Below is a small trained network, with its code and all its weights. Each question gives an input and a class and asks what happens when units are switched off, that is, made to give their printed mean instead of their output.

import numpy as np


def w(rows, s, z=0):
    codes = np.array(rows[::2]) - 128.0
    scale = np.full(codes.shape[1], s)
    scale[-1] = z or s
    return codes * scale


def f(y):
    return y / 2 * (1 + np.tanh(0.7978845608 * (y + 0.044715 * y**3)))


def log_softmax(a):
    a = a - a.max(-1, keepdims=True)
    return a - np.log(np.exp(a).sum(-1, keepdims=True))


def net(x, mask):
    res = np.array(x, float).reshape(1, 4) / 4 @ E
    y = f(res @ A[0][:, :-1].T + A[0][:, -1])
    res = res + np.where(mask, y, B[0][:, -1]) @ B[0][:, :-1]
    return log_softmax(res[-1] @ U[:, :-1].T + U[:, -1])


A, B = {}, {}
E = w([
[137,228,121,103,120,139,104,180,74,118,103],'x0',
[115,108,103,128,189,125,82,170,147,98,142],'x1',
[98,108,192,206,124,176,135,164,49,88,167],'x2',
[183,156,167,147,54,115,3,148,187,77,116],'x3',
],0.014)
A[0] = w([
[120,201,154,159,117,146,114,165,40,95,118,166],'neuron 0',
[117,109,122,114,123,137,250,104,101,149,129,156],'neuron 1',
[138,183,154,136,57,126,92,125,121,122,107,120],'neuron 2',
[134,153,122,83,112,116,70,111,201,139,107,169],'neuron 3',
[120,142,122,86,119,127,177,122,147,136,117,222],'neuron 4',
[124,73,140,142,110,120,63,126,158,110,143,254],'neuron 5',
[140,153,110,76,110,105,90,136,188,129,130,176],'neuron 6',
[126,49,172,225,115,151,126,138,116,109,155,198],'neuron 7',
],0.015,0.0038)
B[0] = w([
[114,181,140,100,134,180,100,155,122,168,219,244],'neuron 0',
[112,111,97,77,125,68,249,120,126,191,118,255],'neuron 1',
[216,125,166,174,97,160,159,76,155,162,144,224],'neuron 2',
[171,153,89,117,131,66,71,142,117,103,78,246],'neuron 3',
[162,133,137,131,175,82,126,119,137,163,124,183],'neuron 4',
[135,126,140,173,223,151,77,103,180,139,108,233],'neuron 5',
[155,125,112,125,117,106,67,114,149,122,58,230],'neuron 6',
[75,40,171,179,95,133,161,120,124,33,124,243],'neuron 7',
],0.016,0.018)
U = w([
[113,100,72,76,144,65,236,107,120,180,88,7],'0',
[109,117,173,128,70,174,144,86,70,162,192,4],'1',
[52,45,128,140,60,111,206,114,61,55,126,126],'2',
[64,165,75,74,134,181,164,240,56,110,171,216],'3',
[174,128,44,103,110,68,50,109,137,76,2,200],'4',
[63,20,168,218,153,153,128,91,152,10,129,80],'5',
[219,184,119,151,99,156,109,133,194,127,93,208],'6',
],0.0075,0.0017)

Each question gives the input, the list of numbers given to net, and the class t.
The units are the neurons (one row each of A and B). Each row of codes is followed by its name. A weight is (code - 128) times the scale printed after its matrix; where a second scale follows, it is the last column's (A, B and U).
mask holds one flag per neuron, in row order. A switched-off neuron (its flag False) gives its mean, the last column of its row in B, instead of its output. The means were averaged over made-up inputs and are rounded, as every weight is.
A unit's drop is (log p(t) with every unit on - log p(t) with that unit switched off) / (log p(t) with every unit on - log p(t) with every unit switched off).
The circuit of an input: a set's keep is (log p(t) with only the set's units on - log p(t) with every unit switched off) / (log p(t) with every unit on - log p(t) with every unit switched off). Starting from all 8 units, units are removed one at a time, each time the one whose removal leaves the highest keep (on an exact tie, the one counted first), for as long as the keep stays at least 0.8.
units of the circuit, in order: the units of the circuit, biggest drop first
most important unit: the unit with the biggest drop
top k neurons: the k neurons with the biggest drops, biggest first
drop when u is switched off: that unit's drop, to one decimal
input [7,0,6,4], class 1: most important unit : neuron 2
input [-7,5,8,-8], class 2: top 2 neurons : [neuron 7; neuron 1]
input [1,6,2,-2], class 3: units of the circuit, in order : [neuron 2; neuron 6]
input [-4,-2,5,-2], class 2: top 2 neurons : [neuron 1; neuron 5]
input [7,8,6,4], class 1: units of the circuit, in order : [neuron 0; neuron 2]
input [-7,1,0,-3], class 2: top 2 neurons : [neuron 7; neuron 3]
input [-6,3,5,-4], class 2: units of the circuit, in order : [neuron 1; neuron 7; neuron 5]
input [8,1,-2,8], class 6: top 2 neurons : [neuron 2; neuron 0]
input [5,4,5,5], class 1: top 3 neurons : [neuron 0; neuron 3; neuron 6]
input [0,8,1,-3], class 5: top 2 neurons : [neuron 1; neuron 0]
input [-6,-8,-8,0], class 4: top 2 neurons : [neuron 3; neuron 6]
input [4,4,6,-5], class 3: top 2 neurons : [neuron 0; neuron 2]
input [-3,2,5,-3], class 2: top 2 neurons : [neuron 5; neuron 1]
input [7,6,-1,1], class 6: units of the circuit, in order : [neuron 0]
input [3,-2,8,-3], class 3: top 2 neurons : [neuron 0; neuron 2]
input [7,3,-1,0], class 6: top 2 neurons : [neuron 1; neuron 7]
input [-2,-2,6,-3], class 2: drop when neuron 7 is switched off : 0.2
input [-2,-8,4,5], class 5: drop when neuron 7 is switched off : 0.4
input [1,1,5,-4], class 2: drop when neuron 7 is switched off : 0.6
input [5,-3,6,6], class 1: drop when neuron 0 is switched off : 0.4
input [-3,-1,2,-1], class 2: top neuron : [neuron 5]
